Below is a small trained network, with its code and all its weights. Each question gives an input and a target symbol and asks what happens when units are switched off, that is, made to give their printed mean instead of their output.

import numpy as np


def w(rows, s, z=0):
    codes = np.array(rows[::2]) - 128.0
    scale = np.full(codes.shape[1], s)
    scale[-1] = z or s
    return codes * scale


def norm(h):
    return h / np.sqrt((h * h).mean(-1, keepdims=True) + 1e-5)


def f(y):
    return y / 2 * (1 + np.tanh(0.7978845608 * (y + 0.044715 * y**3)))


def softmax(a):
    e = np.exp(a - a.max(-1, keepdims=True))
    return e / e.sum(-1, keepdims=True)


def log_softmax(a):
    a = a - a.max(-1, keepdims=True)
    return a - np.log(np.exp(a).sum(-1, keepdims=True))


def net(x, mask):
    ids = ['ΓΘΞΠΨΩβδεηστφ'.index(c) for c in x.split()]
    T = len(ids)
    res = E[ids] + P[:T]
    r = norm(res)
    for j in range(2):
        rows = slice(2 * j, 2 * j + 2)
        q, k, v = (r @ M[0][rows].T for M in (Q, K, V))
        z = softmax(np.where(np.tri(T) > 0, q @ k.T / 2**0.5, -1e9)) @ v
        o = O[0][rows]
        res = res + np.where(mask[j], z, o[:, -1]) @ o[:, :-1]
    y = f(norm(res) @ A[0][:, :-1].T + A[0][:, -1])
    res = res + np.where(mask[2:10], y, B[0][:, -1]) @ B[0][:, :-1]
    return log_softmax(norm(res)[-1] @ U[:, :-1].T + U[:, -1])


Q, K, V, O, A, B = {}, {}, {}, {}, {}, {}
E = w([
[118,187,87,127,128,97],'Γ',
[106,129,130,95,84,100],'Θ',
[49,109,113,76,108,130],'Ξ',
[141,171,138,133,147,78],'Π',
[118,157,155,180,163,122],'Ψ',
[122,165,110,173,176,105],'Ω',
[89,202,118,147,145,125],'β',
[84,139,118,189,133,81],'δ',
[64,184,108,90,74,30],'ε',
[107,195,124,190,130,120],'η',
[2,106,172,13,129,85],'σ',
[61,102,181,133,105,115],'τ',
[125,137,134,199,145,70],'φ',
],0.015)
P = w([
[161,109,125,103,129,166],'0',
[106,99,209,115,218,5],'1',
[94,146,120,164,132,161],'2',
[106,100,211,123,216,13],'3',
[40,169,121,160,120,150],'4',
[104,97,208,124,209,13],'5',
],0.018)
Q[0] = w([
[92,157,132,134,104,231],'head 0',
[110,142,79,172,65,177],'head 0',
[34,193,92,94,127,118],'head 1',
[186,53,146,10,232,22],'head 1',
],0.013)
K[0] = w([
[89,159,166,139,127,112],'head 0',
[65,147,115,132,153,103],'head 0',
[76,214,132,71,138,137],'head 1',
[248,133,138,51,118,162],'head 1',
],0.018)
V[0] = w([
[73,81,2,132,177,125],'head 0',
[68,178,138,152,118,168],'head 0',
[104,156,180,105,235,96],'head 1',
[109,79,191,140,112,86],'head 1',
],0.014)
O[0] = w([
[182,70,2,35,185,173,158],'head 0',
[221,52,149,173,73,131,244],'head 0',
[237,185,83,11,236,175,253],'head 1',
[147,94,198,163,247,93,37],'head 1',
],0.01,0.0027)
A[0] = w([
[147,122,164,98,109,249,132],'neuron 0',
[183,161,162,111,186,106,153],'neuron 1',
[158,133,133,82,161,89,21],'neuron 2',
[112,83,195,114,163,88,220],'neuron 3',
[148,198,116,162,143,146,44],'neuron 4',
[137,76,153,119,200,134,134],'neuron 5',
[170,54,124,81,130,89,137],'neuron 6',
[120,75,186,157,125,68,3],'neuron 7',
],0.018,0.0053)
B[0] = w([
[69,174,208,139,225,105,159],'neuron 0',
[110,73,155,103,72,138,220],'neuron 1',
[122,158,91,148,52,206,158],'neuron 2',
[189,156,94,122,154,138,248],'neuron 3',
[194,75,130,124,92,125,154],'neuron 4',
[101,93,97,110,121,33,189],'neuron 5',
[138,155,148,251,119,131,165],'neuron 6',
[95,73,125,105,116,250,200],'neuron 7',
],0.014,0.011)
U = w([
[51,140,94,131,64,74,64],'Γ',
[27,149,149,179,151,148,134],'Θ',
[125,114,55,205,146,128,108],'Ξ',
[135,249,171,148,161,109,222],'Π',
[189,136,174,55,61,167,123],'Ψ',
[133,165,54,91,74,185,122],'Ω',
[173,188,161,194,75,130,254],'β',
[224,155,78,88,185,163,107],'δ',
[109,71,110,106,154,218,90],'ε',
[84,87,142,137,36,193,58],'η',
[179,69,136,114,77,60,78],'σ',
[143,99,227,154,145,111,167],'τ',
[83,136,123,65,172,95,118],'φ',
],0.017,0.0052)

Each question gives the input, a string of symbols that net reads in full, and the target symbol t.
The units are the heads (2 rows each of Q, K, V and O) and the neurons (one row each of A and B). Each row of codes is followed by its name. A weight is (code - 128) times the scale printed after its matrix; where a second scale follows, it is the last column's (O, A, B and U).
mask holds one flag per unit, heads first, then neurons. A switched-off unit (its flag False) gives its mean, the last column of its rows in O or B, instead of its output. The means were averaged over made-up inputs and are rounded, as every weight is.
A unit's drop is (log p(t) with every unit on - log p(t) with that unit switched off) / (log p(t) with every unit on - log p(t) with every unit switched off).
The circuit of an input: a set's keep is (log p(t) with only the set's units on - log p(t) with every unit switched off) / (log p(t) with every unit on - log p(t) with every unit switched off). Starting from all 10 units, units are removed one at a time, each time the one whose removal leaves the highest keep (on an exact tie, the one counted first), for as long as the keep stays at least 0.8.
units of the circuit, in order: the units of the circuit, biggest drop first
unit that matters most: the unit with the biggest drop
top k neurons: the k neurons with the biggest drops, biggest first
heads that matter: for each layer, one digit per head in row order, 1 if its drop is at least 0.15 and else 0, layers parted by /
input η β δ τ τ ε, target η: heads that matter : 10
input ε φ Θ Π, target ε: heads that matter : 01
input δ Θ η β, target δ: heads that matter : 01
input ε δ Ξ σ, target ε: heads that matter : 01
input ε Ω η δ, target ε: heads that matter : 00
input σ Π τ, target ε: units of the circuit, in order : (neuron 7; head 1)
input Π Θ σ, target φ: heads that matter : 01
input Π ε Ω Π, target Π: top neuron : (neuron 7)
input Ξ δ σ σ Ω Γ, target Ξ: units of the circuit, in order : (head 0; neuron 6)
input Θ δ Γ ε Ψ φ, target Θ: heads that matter : 11
input η ε ε φ Π δ, target η: heads that matter : 01
input ε Ξ Ξ Ξ, target ε: units of the circuit, in order : (neuron 7; head 1; neuron 3)
input Ξ Ω Ξ, target Θ: heads that matter : 00
input Ψ β φ Θ φ δ, target Ψ: heads that matter : 11
input Θ Γ Γ ε η, target β: units of the circuit, in order : (neuron 7; neuron 4)
input δ η Θ β Ξ φ, target δ: units of the circuit, in order : (head 1)
input σ Γ Ξ Ξ Ξ δ, target σ: heads that matter : 01
input Γ Ψ Ω Π σ, target φ: heads that matter : 00
input ε β Ψ, target τ: top 2 neurons : (neuron 0; neuron 4)
input Ξ Γ η τ, target Ξ: unit that matters most : head 0
input ε σ η ε, target ε: units of the circuit, in order : (neuron 7; head 1; neuron 3)
input Π δ Γ Ψ β, target Π: top 3 neurons : (neuron 0; neuron 7; neuron 1)
input δ Γ β, target Π: heads that matter : 00
input Π η δ η, target Π: heads that matter : 10
input φ φ η σ Ω δ, target φ: units of the circuit, in order : (head 0; neuron 6)
input Ω ε Ω δ Π Ω, target Ω: units of the circuit, in order : (head 1; neuron 2)
input η δ β η, target η: units of the circuit, in order : (head 1)
